Below is a small trained network, with its code and all its weights. Each question gives an input and a class and asks what happens when units are switched off, that is, made to give their printed mean instead of their output.

import numpy as np


def w(rows, s, z=0):
    codes = np.array(rows[::2]) - 128.0
    scale = np.full(codes.shape[1], s)
    scale[-1] = z or s
    return codes * scale


def f(y):
    return y / 2 * (1 + np.tanh(0.7978845608 * (y + 0.044715 * y**3)))


def log_softmax(a):
    a = a - a.max(-1, keepdims=True)
    return a - np.log(np.exp(a).sum(-1, keepdims=True))


def net(x, mask):
    res = np.array(x, float).reshape(1, 5) / 4 @ E
    y = f(res @ A[0][:, :-1].T + A[0][:, -1])
    res = res + np.where(mask, y, B[0][:, -1]) @ B[0][:, :-1]
    return log_softmax(res[-1] @ U[:, :-1].T + U[:, -1])


A, B = {}, {}
E = w([
[114,58,25,56,54],'x0',
[129,129,128,127,127],'x1',
[160,131,47,140,234],'x2',
[127,29,130,223,123],'x3',
[255,140,131,143,93],'x4',
],0.0068)
A[0] = w([
[134,139,174,179,154,113],'neuron 0',
[197,129,133,135,103,78],'neuron 1',
[226,99,142,163,100,160],'neuron 2',
[139,124,93,138,183,53],'neuron 3',
[9,113,136,135,160,135],'neuron 4',
[99,120,138,119,136,38],'neuron 5',
[133,149,162,147,151,71],'neuron 6',
[140,194,128,49,134,26],'neuron 7',
[92,131,124,133,131,80],'neuron 8',
[128,84,34,121,54,99],'neuron 9',
[134,145,171,149,155,128],'neuron 10',
[163,129,68,135,208,94],'neuron 11',
[134,139,180,165,159,78],'neuron 12',
[110,130,188,135,56,36],'neuron 13',
[124,40,127,215,125,3],'neuron 14',
[139,144,176,143,159,65],'neuron 15',
[209,137,134,125,100,69],'neuron 16',
[52,106,133,152,146,165],'neuron 17',
[120,126,184,115,66,82],'neuron 18',
[117,128,123,131,134,150],'neuron 19',
],0.015,0.0021)
B[0] = w([
[118,98,156,59,136,202],'neuron 0',
[147,164,67,116,123,176],'neuron 1',
[161,201,50,125,129,224],'neuron 2',
[144,88,120,168,87,172],'neuron 3',
[191,182,30,104,104,242],'neuron 4',
[142,136,108,142,131,131],'neuron 5',
[116,106,126,85,143,166],'neuron 6',
[47,213,194,180,178,206],'neuron 7',
[151,135,108,130,124,138],'neuron 8',
[119,62,174,5,156,255],'neuron 9',
[111,99,136,69,131,183],'neuron 10',
[164,44,143,219,68,228],'neuron 11',
[121,90,146,65,136,195],'neuron 12',
[152,45,134,215,99,199],'neuron 13',
[35,217,218,195,166,224],'neuron 14',
[116,102,140,69,133,178],'neuron 15',
[143,172,45,113,122,188],'neuron 16',
[156,175,78,127,135,201],'neuron 17',
[161,71,135,204,102,191],'neuron 18',
[151,132,135,122,115,134],'neuron 19',
],0.026,0.0073)
U = w([
[183,198,11,92,137,138],'0',
[96,43,143,2,170,54],'1',
[162,22,125,228,81,107],'2',
[23,206,161,170,194,250],'3',
],0.0079,0.0018)

Each question gives the input, the list of numbers given to net, and the class t.
The units are the neurons (one row each of A and B). Each row of codes is followed by its name. A weight is (code - 128) times the scale printed after its matrix; where a second scale follows, it is the last column's (A, B and U).
mask holds one flag per neuron, in row order. A switched-off neuron (its flag False) gives its mean, the last column of its row in B, instead of its output. The means were averaged over made-up inputs and are rounded, as every weight is.
A unit's drop is (log p(t) with every unit on - log p(t) with that unit switched off) / (log p(t) with every unit on - log p(t) with every unit switched off).
The circuit of an input: a set's keep is (log p(t) with only the set's units on - log p(t) with every unit switched off) / (log p(t) with every unit on - log p(t) with every unit switched off). Starting from the 12 units with the biggest drops (on a tie, the unit counted first), units are removed one at a time, each time the one whose removal leaves the highest keep (on an exact tie, the one counted first), for as long as the keep stays at least 0.8.
circuit, biggest first: the units of the circuit, biggest drop first
most important unit: the unit with the biggest drop
k most important neurons: the k neurons with the biggest drops, biggest first
drop of u: that unit's drop, to one decimal
input [1,7,-5,-8,-1], class 3: circuit, biggest first : neuron 7
input [4,-6,5,5,0], class 2: 3 most important neurons : neuron 11; neuron 7; neuron 3
input [-1,5,-3,5,4], class 3: 2 most important neurons : neuron 14; neuron 4
input [1,6,7,8,7], class 3: 3 most important neurons : neuron 14; neuron 4; neuron 2
input [-7,7,-3,7,-4], class 1: 3 most important neurons : neuron 0; neuron 12; neuron 7
input [-7,6,3,5,6], class 1: 2 most important neurons : neuron 0; neuron 12
input [-4,7,6,3,1], class 2: 2 most important neurons : neuron 11; neuron 9
input [-5,-7,-4,4,3], class 1: 3 most important neurons : neuron 0; neuron 7; neuron 12
input [3,6,-8,-2,-8], class 0: 2 most important neurons : neuron 4; neuron 11
input [-8,3,-8,-7,-6], class 1: 3 most important neurons : neuron 11; neuron 10; neuron 15
input [-1,-7,-5,7,2], class 3: 2 most important neurons : neuron 14; neuron 11
input [-4,7,6,-6,1], class 2: 2 most important neurons : neuron 11; neuron 14
input [-6,-8,8,6,6], class 2: drop of neuron 9 : 0.7
input [-8,5,-7,7,-1], class 1: most important unit : neuron 0
input [-2,-5,3,7,0], class 3: drop of neuron 14 : 0.7
input [1,-7,0,8,5], class 3: drop of neuron 1 : 0.0
